Each row was made from one small tree. The marks that hang from a mark follow it in brackets, in alphabetical order. Every link used is in the known rows. Write each row's tree.
Each row is shifted at random along 5 fixed directions that mean nothing.
Known rows
F(L(R U) S W(M)): [  23 -187  -59  -76  168   52  162  168  167  169 -166 -124   24  118
  -25   20 -130 -175  164   55  144   -4   76  -68  -13  -82  164  151
  -36 -133 -135 -232   82  168  156 -140  165  209 -117  -99  -20  -16
 -381  -32]
R(L U(F) X): [  25  -11   72    1 -127  -65   20  150 -128   84  -88  -73   56   50
  175   28  -17   62   11   27  -37  148   34    4  -41   18  -73 -144
 -177 -167 -129  -93  170  -24  -10   33  183  -97   58 -147  -88  139
   44  111]
L(F(W) M R U): [  69   77  -17   -8 -131  125  140  135 -115   17   49   -1   53 -137
 -346  -22  -34  -85   58  -13   35  -19  -70  144 -218 -195   40   98
 -121  -39   72  -81   47  -78   65 -179 -107  196  -33   41   53   22
  167 -230]
M(L(U(F S(R(A X))))): [  32 -209   70   28  211   58  114  127  108  282 -117  -67    9   34
  281  -77  -62  -78  102   65   92  102  102 -170  -58   17   33  112
 -135  -95 -106 -215  238   32  116   26  297  112   37 -173  -91   95
 -220  101]
S(R(A X) U(F(W(M)) L)): [  77  -44   12   59   74  -80    1   26    8   30   -2  103  -82   21
  208  -71  -42  107   70   71  -24  129   82  -53   81   86  -52 -106
   65  -10    1  -70    2  -34   16  122  -46  -69   26  -48 -123   12
   55   85]
U(F S(M(L) R(A X))): [  52  -37   -1   51  -72   65  283  -40   35  111  -60   16   84  -36
   38 -147  120   83   -5  -41  -73 -103  -26 -131 -199   -6  -48  208
  -26   28   97   21   93   10   59   34   63 -105   95  -18    7 -217
  -21  100]
S(M(L(F(W))) R(A U X)): [  14   65   -1   51 -200  -57  210  -52   90   25   15   62  148  -61
  -53 -106  208   24  -50   66   65  -85   24  -54 -168  -97 -103  109
 -124  -16  239   24  150  -51  110   -4   75 -123   68   74   95 -314
   21   74]
F(L S W): [ -52    8   48 -196  -55  -26  157   58  172 -101 -111 -165  -82  140
 -123   36   61  -78  115 -145  -28 -215   37   -3   95   89   27  103
  147   98  -17  229  -87  191 -100  -40   10  -50 -164   45  -15  -22
 -150   50]
R(A(X(F))): [-109 -307  -55   58  265    7   87  125  -10  331 -229  -84   37  108
  325   32 -174  -93   76  156  277  212  184 -250 -147  -71   88  -10
 -107  -31  -68 -434  289  111  284  -59  220  248   18 -192 -120   59
 -523  -27]
F(L(R(A)) S W(M)): [  77  -14  -76  -72 -353  111  118   80  -55  -38  -56 -145  204   18
 -349   44   58   40    4  -35  -97 -137 -179  156 -108  -58   67   42
 -264 -279  -35    7  -25   66  -10 -124  -22  -92 -112  -64  241  -90
   33  -22]
W(L(F M)): [  81    1   18  -28 -236  189  -10   44  -69  135   19 -127  192   22
 -218  -43  119   -4 -100  -89  -92 -170 -175   66 -355  -31  123  166
 -324 -165   11   69   12  -32 -162 -155   11    0  -34  -25  237  -42
  210  -46]
M(L(F(S(R(A X))) U)): [ -39   -3   84   31  -40   47   63  175  -69  -44  -79  -43   59   -5
   16   78 -159   37   52   76   27  157   32   53   22 -105  -39 -147
 -164  -92  -96 -259  204  -73  116    8   44  145  -42 -162  -91  215
    9  -68]
A(U(F(L(M) W) S(R)) X): [ 140  -97  -93   56  175 -133 -278 -220  -38  -11  194  193 -105 -100
  -24    1  -65   65  -75   88  109   65  -65   51  231  -27  -62 -130
  102   69   94   18  -98  -83  120  134  -27  -27  -12   77   89 -104
  -22   -5]
F(L(R(X)) S(M U) W): [ -47  339   94 -143 -249 -144   90  -23  119 -502   62   74 -135   45
 -264   47  113   68   67 -145 -174 -184   25  218  282   74 -141  -25
  341  243   74  391 -272   33 -180    0 -330 -197 -119  218  -34  -40
  263  -41]
F(L(R) S): [   1 -152  -96    6   44  120  150   57   76  160 -118  -81  122   74
    8    3  -55 -125   79   78  163  -74  -66  -69  -96 -152  115  104
 -196 -246  -55 -265  186  102  201 -146  174  143  -58 -145  115  -93
 -315  -15]
F(L S(M R(X) U) W): [  15  117   72  -40  -30 -156  -64  -42  159 -342   38  100 -131  103
   13   44   33   54  101   43    3  -69   43  146  411   80  -99 -207
  228  -11  -20  134 -152    5  -78  110 -200 -138 -186   16  -14   37
  139   16]
S(M U(F L R(X))): [  57  114   56   69  -77   79  250   99 -315 -131  -33  109  -20   85
   37   41 -251  285   81   23 -241  119  -42   76  -70   50  -10  -88
  122  -48 -104 -103   25  -74   49   83 -248  -93   58  -83 -129  137
  272  -59]
W(L(U) M): [  39  -21  -69   65   91  120 -171  -77  -41  108    4  -31   73   29
  -30   13  -79   29 -156   47  -24   36  -32  -51 -166  -66  179   28
 -116   12   -9 -134   -9  -61  -57  -23   52  177   16   -1   32  -20
  -12  -23]
M(L(F R(A U(S) X))): [   4  157   42   15 -266   22   58   -3  -45  -85   56   -5  104 -169
 -159  -43  131   26  -91  -67  -71   -3  -54   59 -113 -103 -135   41
 -182   59  134   83  101 -109   -9  -28   43  -60   91   65   14  -55
  164   -1]
W(L(U(R S)) M): [ -22   13  -26   35  236  102  -51   67 -138   -2 -118  -32  -78   90
   79   77 -305  104    9  -12 -160  226  100  -50  -41   -6  157  -45
  163  147 -195 -222  -39  -22  -39   28  -83  240   37  -76 -313  267
  -55  -81]
R(A(U(L) X)): [  -1   94  -48   20 -229   -9 -131  -57 -330 -154   93   46   54  -46
 -141  122  -89  226 -107    9 -138  119  -98  152  -59  -12  -48 -192
  -89   37   52   12    9 -107   43   19 -153 -103   81   37   83   63
  180  -54]
X(R(U(F(W(M)) L S))): [ -13   29  -35    2  -48   55  114   11 -180    9  -44  -51   19  -59
  -48   23  -82   81    6  -95 -142   39  -42  -45  -71   78  -13    4
   88   25  -81   55  -68   22  -24   79  -68  -88   62  -36  -90   51
   65    0]
W(F(S) M(L(R(X(U))))): [ -50   75  -84  118  -53   92   -4  -76  -88  -73  -35   15  153 -107
 -202   79 -125   69 -250   62  -28   45  -98   -9  -85 -184   23  -16
  -98   90  111 -190  -22  -94   74   42   14  186   32   43  -29 -121
  -30  -75]
L(F R(A) U): [  34   88   39   11 -154   49 -168   40  -13  -14  154   19   29 -153
 -102  -76  195  -99   -9  -33    3  -31  -75  131  -70  -34  -44  -23
 -185  -97   41   99   -1 -110 -143 -111  -49   -7   24   38  132  101
  307  -74]
W(F(L(U(R(X))) S) M): [ -37  107   83 -101  -74   20   24  199  -59 -177 -148 -128  -13  150
  -97  127 -160   90   10  -89 -232   40   30   98   39   90   53  -67
  100   56 -206   30 -162   70 -215   -2 -133   33  -99  -24 -185  265
  120  -28]
F(L(U) S(M R)): [   8  145   54  -45 -241   54   55   57  -53 -257   18  -12   69   90
 -161   80    7  104   85   -7 -129 -134 -113  210   80   21    4 -115
  -30 -230 -124   62  -58  -16  -85  -55 -213 -124 -117  -71  171  105
  284  -45]
A(U(L(F(W) R) S(M)) X): [  59 -198   63  -70   34   64   64  280 -150  139 -108  -72   58  194
   95   93 -201   22  199  -23  -80  165   36   67 -127  129   95  112
  -50 -168 -276 -154   95   53   91 -150  -12  -22  -26 -180    1  261
  -44  -90]
X(F R U): [-212  -52  -17   76  121  -70 -188 -250  147  152  126   29    0 -214
  112  -43  242 -247 -160  -55  217 -180  -47 -181   99  126  -45   38
   29   58  112  255 -194   10 -115   49   46 -112   71  134  194 -130
  -36   35]
U(F(W) L(R(A(X))) S): [ 234 -351 -152  165  291   55 -192 -199   24  347  123   70  -51 -210
  183 -180   58  -65  -40   96  162   83 -134  -95   59  -57   35  -18
 -184 -202   49 -137   87  -66  151  129  231   35   92 -103   39 -146
 -177   89]
R(U(F(S))): [   8  -51    5   14   -8   53   38   62  -71   85  -46  -58   50   32
  102  -14  -30    0   17   52   34   -6  -24  -76  -68    0  -16  -27
  -54 -121  -59  -86  127   50   46   36  159  -14   -8  -90   49   13
  -42   55]
W(F(S) L(M U)): [ -43   77   71  -93 -113  105    8  116   72   -1  -39 -133   74   87
 -171  -24   78  -37  -50 -138 -184 -186  -49   44 -212   67  113  211
  -17   78  -65  167 -160   86 -259 -124  -12   45  -16   74   64   15
  158   -7]
X(F(L) U(R)): [-135   25   32   -6  -85    3   40  -38 -120    4   10  -58   16  -91
  -72   72  -16   -1  -24  -98  -28  -96  -87  -14   32   99   -4  -72
  -17  -53  -46  153 -128   13  -85   -3  -96 -123   21   24   97   81
   90  -20]
R(A U(L)): [  26 -190  -66   -7   77   21  109  -58  188  405  -20  -94   78  -18
  236 -210  260 -203    5   12  164 -134   55 -289 -307    8   69  306
 -195  -81  134   48  215  143   74  -95  401  -71  176   43  125 -323
 -307  218]
F(L(M) S(R(A(U) X)) W): [  80  -61 -159   28  -21 -126   -5 -216  194   12  101   92   18 -139
 -166  -86  158  -92  -66  103  228 -155  -77    6  127 -195  -50    6
  -65  -26  258   24   -8   34  186   19   93  -27  -27  138  167 -418
 -212   59]
M(L(R U)): [  10   85  -55  131  324  -39 -276 -335  159  -34  244  197 -169 -223
   71  -69   62 -135 -184  120  224   40   18  -50  204 -179  -45  -54
   69  217  276  -12   29 -193   72  139  106  230   84  169  -48 -140
  -54   -6]
R(A(X) L(M) U(F(W) S)): [  55 -159  -25  -55   26 -110  159   88   42  273  -71  -53   14  -38
  108 -131  105  -71   75  -34   61   69  134 -145 -178  -26  -36  174
  -50   22   -4  -14  141  130  130  -70  270  -48  173  -16  -69 -159
 -262  115]

Which tree is each row?
[ -24  221  154  -85 -257   29   94  137  -96 -146   -6  -63   33   22
  -85   59   24   91   -9 -105 -215   19   -6  126  -48   84 -112   25
  -52   27  -30  160   27  -70 -150    7  -25 -121    8   18  -38  180
  273   26] : M(L(R(U(F) X)))
[ -39  187   71 -250 -363   81  356  208 -157 -207 -213 -248   39  206
 -397  157 -110  167   93 -243 -313 -135   16  100 -205  109   80  118
   94  146  -64  217 -121  129 -175 -117 -228  -68 -155   32  -65  112
  102  -62] : F(L W(M))
[-151   72  128 -166  -61  -93   29   73   93 -115  -10  -53  -84  103
  -46   65   65  -44   52 -180 -103 -136   61   48   87  191  -31   88
  194  192  -78  335 -178  127 -188  -84 -116 -149  -41  137   12  109
   24   16] : A(X(F(L(U(R)) S)))
[-141  189   78  -11 -247  -18   31  -22  -71 -266   21  -14   18   23
  -84   72  107   88  -39  -90 -126 -124  -59  126   52   70  -88 -138
  102    6  -10  184 -154  -35 -173   17 -273 -155  -34    6   71   37
  279  -43] : X(F(S(M R(L))))
[  56   81    2  -52 -115  -55 -129  -33 -236 -126  162   92  -58  -20
 -181   97  -86  174  -55  -73 -182   59 -102  185   38  104  -59  -58
   97  120   31  192 -147  -87  -38   40 -182 -152   32  124   71   55
  232  -42] : A(U(F(W) L(R)) X)
[-179 -147  -17   33  242  -14  -54   53  -46  151 -113    9    4   60
  215  134 -180  -96   35   67  164  160  108 -137   50   64   53  -30
   50   14 -126 -201   68   40  138  -30   62  122   -2  -93  -77  212
 -273  -75] : A(X(R U))
[   4   74  -11   40 -184   57   83   79  -67    0  -24   -3  108 -110
  -88  -47   62  -42    1  -37    2    8  -41   12 -166 -123  -71   56
 -132   -2   53  -52  125  -56   42 -114   35   13   46    9  -27   -8
   76  -63] : L(F R(U(S) X))
[-130    5   26  -41   -5   56  123  101  -26   62 -124  -93   41   62
  130   18    3  -78   94  -75  -31  -11   62 -116  -93  120    2  106
   77    1 -125   27   33  101  -38  -39   51  -54   29  -77  -58  136
  -61   16] : X(R(U(S)))
[ -18   22   -1  -90 -105  -10  -26  -64  -67   25   91   18   35   74
  -91   38   47   39  -77 -102 -104 -111  -54   15 -174  111   37  204
   19  159   97  243  -49   27  -32 -100   -3 -159   80  178  177 -123
   24   44] : A(U(L) X)
[ 151 -336  -35  108  209  -14 -161   60  233  283  -25   34   91   76
  375  -89   19 -189  121  301  358   69   -4  -47  170  -82   59 -111
 -364 -574 -160 -397  238   47  194  -27  299   61 -103 -288  198    6
 -243   88] : F(L(M) S(R(A X) U))
[  45  -22  -11  117  228  -37   89  -42   -6   29   21  183 -108   56
  319 -102  -77  104  113  136   51  115  117 -130    9   19  -17  -65
  182  -17   18 -187   70  -40  128  104 -115   22   88  -81 -111  -61
   18   20] : S(M R(A) U(F L))
[  47  121   -9  -28 -177   84  -54  -57 -119 -109   74  -42   13  -49
 -316   33   15   82  -86  -63 -128  -97 -116  152  -77  -23   59  -19
  -41   61   84  149 -116  -74 -133   -1 -119   20  -58   89   87    1
  238  -72] : F(W(L(M U)))
[ 117 -197 -150  190  294  -21 -580 -292  151  248  211  129   37 -159
  185  -99  143 -115 -278  171  197   94  -96  -62  133  -68   72  -88
 -223 -174   49 -124  -74 -126  -38   85  197   83   69   17  172 -143
  -85   68] : W(L(R(A(X(U(F(S)))))) M)
[ -13  -46   33  -12   14  -44   78   76   65 -109  -35   62  -37  147
  110    9  -18   52  162   64  -18    6   72   43  130  104   -9  -38
  152  -77  -68  -30  -14   61   54   16 -113  -93  -69  -71    8   21
   -2    4] : F(S(M R(A(X)) U(L)) W)
[ -62   27   74  -47  106  -23  -59  101   58 -200 -103  -40 -124  220
  117  104  -94   60  135   14  -82   63  104   91  246  129   23 -170
  256  -17 -180  -40 -107   29 -120   91 -181   35 -181 -128 -173  260
   45  -40] : F(S(M R) W(L))
